Below is a small trained network, with its code and all its weights. Each question gives an input and a class and asks what happens when units are switched off, that is, made to give their printed mean instead of their output.

import numpy as np


def w(rows, s, z=0):
    codes = np.array(rows[::2]) - 128.0
    scale = np.full(codes.shape[1], s)
    scale[-1] = z or s
    return codes * scale


def norm(h):
    return h / np.sqrt((h * h).mean(-1, keepdims=True) + 1e-5)


def f(y):
    return y / 2 * (1 + np.tanh(0.7978845608 * (y + 0.044715 * y**3)))


def log_softmax(a):
    a = a - a.max(-1, keepdims=True)
    return a - np.log(np.exp(a).sum(-1, keepdims=True))


def net(x, mask):
    res = np.array(x, float).reshape(1, 7) / 4 @ E
    u = 0
    for l in range(2):
        y = f(norm(res) @ A[l][:, :-1].T + A[l][:, -1])
        res = res + np.where(mask[u : u + 4], y, B[l][:, -1]) @ B[l][:, :-1]
        u += 4
    return log_softmax(norm(res)[-1] @ U[:, :-1].T + U[:, -1])


A, B = {}, {}
E = w([
[127,98,124,145,100,119,129,48],'x0',
[190,72,90,47,127,100,125,99],'x1',
[95,93,157,172,191,154,194,113],'x2',
[189,118,144,177,176,66,73,172],'x3',
[211,164,54,144,110,194,103,121],'x4',
[111,161,68,88,254,185,93,89],'x5',
[75,174,88,151,103,88,84,58],'x6',
],0.0082)
A[0] = w([
[168,128,173,171,171,178,175,222,4],'0.n1',
[140,131,179,130,228,96,122,254,34],'0.n2',
[150,20,144,110,180,136,192,131,189],'0.n3',
[190,200,76,77,142,170,91,194,215],'0.n4',
],0.01,0.0031)
B[0] = w([
[100,2,3,119,58,153,252,99,187],'0.n1',
[91,63,47,173,25,179,53,191,212],'0.n2',
[238,203,125,80,152,110,193,78,212],'0.n3',
[194,162,75,108,142,51,207,204,254],'0.n4',
],0.0097,0.0073)
A[1] = w([
[67,125,121,125,148,134,179,38,65],'1.n1',
[93,177,78,102,167,165,198,105,112],'1.n2',
[57,152,113,203,69,255,173,243,2],'1.n3',
[97,119,37,145,206,93,87,142,148],'1.n4',
],0.0091,0.0029)
B[1] = w([
[112,122,117,173,167,199,159,117,176],'1.n1',
[99,145,240,139,140,156,24,108,221],'1.n2',
[95,124,178,124,93,82,24,133,253],'1.n3',
[170,143,246,126,86,109,123,113,208],'1.n4',
],0.011,0.0053)
U = w([
[77,52,5,150,32,140,148,182,77],'0',
[37,134,174,153,217,219,139,10,59],'1',
[239,191,108,91,171,80,234,114,252],'2',
[115,102,210,158,114,89,5,140,107],'3',
],0.012,0.0037)

Each question gives the input, the list of numbers given to net, and the class t.
The units are the neurons (one row each of A and B). Each row of codes is followed by its name. A weight is (code - 128) times the scale printed after its matrix; where a second scale follows, it is the last column's (A, B and U).
mask holds one flag per neuron, layer by layer. A switched-off neuron (its flag False) gives its mean, the last column of its row in B, instead of its output. The means were averaged over made-up inputs and are rounded, as every weight is.
A unit's drop is (log p(t) with every unit on - log p(t) with that unit switched off) / (log p(t) with every unit on - log p(t) with every unit switched off).
The circuit of an input: a set's keep is (log p(t) with only the set's units on - log p(t) with every unit switched off) / (log p(t) with every unit on - log p(t) with every unit switched off). Starting from all 8 units, units are removed one at a time, each time the one whose removal leaves the highest keep (on an exact tie, the one counted first), for as long as the keep stays at least 0.8.
circuit, biggest first: the units of the circuit, biggest drop first
k most important neurons: the k neurons with the biggest drops, biggest first
k most important neurons of layer l: the k neurons of layer l with the biggest drops, biggest first
drop when u is switched off: that unit's drop, to one decimal
input [0,-3,3,-5,6,-6,8], class 3: 2 most important neurons : (1.n3 0.n3)
input [7,2,-7,2,-7,3,-6], class 2: circuit, biggest first : (0.n3)
input [5,-6,5,-7,-6,-7,5], class 1: 3 most important neurons : (0.n2 1.n1 0.n4)
input [7,-8,-2,-6,-8,-2,-6], class 1: circuit, biggest first : (0.n2 0.n4)
input [5,-5,1,-5,0,-3,1], class 3: 3 most important neurons : (0.n3 1.n3 0.n1)
input [-6,2,-5,3,-4,7,-1], class 0: 2 most important neurons : (0.n2 0.n4)
input [1,-7,8,-5,4,-5,0], class 1: 3 most important neurons of layer 0 : (0.n2 0.n4 0.n1)
input [-1,-1,-4,5,6,-4,-4], class 0: 2 most important neurons : (0.n3 0.n1)
input [-8,-7,5,-4,-8,-3,-4], class 0: 3 most important neurons : (0.n1 0.n2 1.n4)
input [6,-6,0,-2,-8,-3,-1], class 1: circuit, biggest first : (0.n2 0.n4 1.n1)
input [-7,-4,-8,0,1,-2,8], class 2: circuit, biggest first : (0.n2 1.n3)
input [1,-3,0,-8,-3,-3,3], class 1: 4 most important neurons : (0.n2 1.n1 0.n4 1.n4)
input [-4,-6,3,-3,-8,5,1], class 3: 2 most important neurons : (1.n3 0.n2)
input [-1,-8,6,4,-8,-1,-3], class 0: circuit, biggest first : (0.n1)
input [8,-5,-2,8,0,-7,-7], class 0: 3 most important neurons : (0.n1 1.n2 1.n4)
input [8,-4,-7,7,1,8,0], class 2: 4 most important neurons : (0.n4 1.n3 1.n2 0.n2)
input [4,0,-2,3,8,0,8], class 2: 2 most important neurons : (1.n3 0.n2)
input [-4,2,6,5,1,5,-8], class 0: 2 most important neurons : (0.n2 0.n1)
input [6,2,7,6,-4,-6,-1], class 2: drop when 0.n3 is switched off : 0.4
input [7,7,-8,-7,-8,8,2], class 1: drop when 0.n4 is switched off : 0.1
input [-2,-3,5,1,-5,-4,-2], class 0: drop when 0.n1 is switched off : 0.9
input [-3,-1,7,-4,-2,-1,1], class 1: most important neuron of layer 1 : (1.n2)
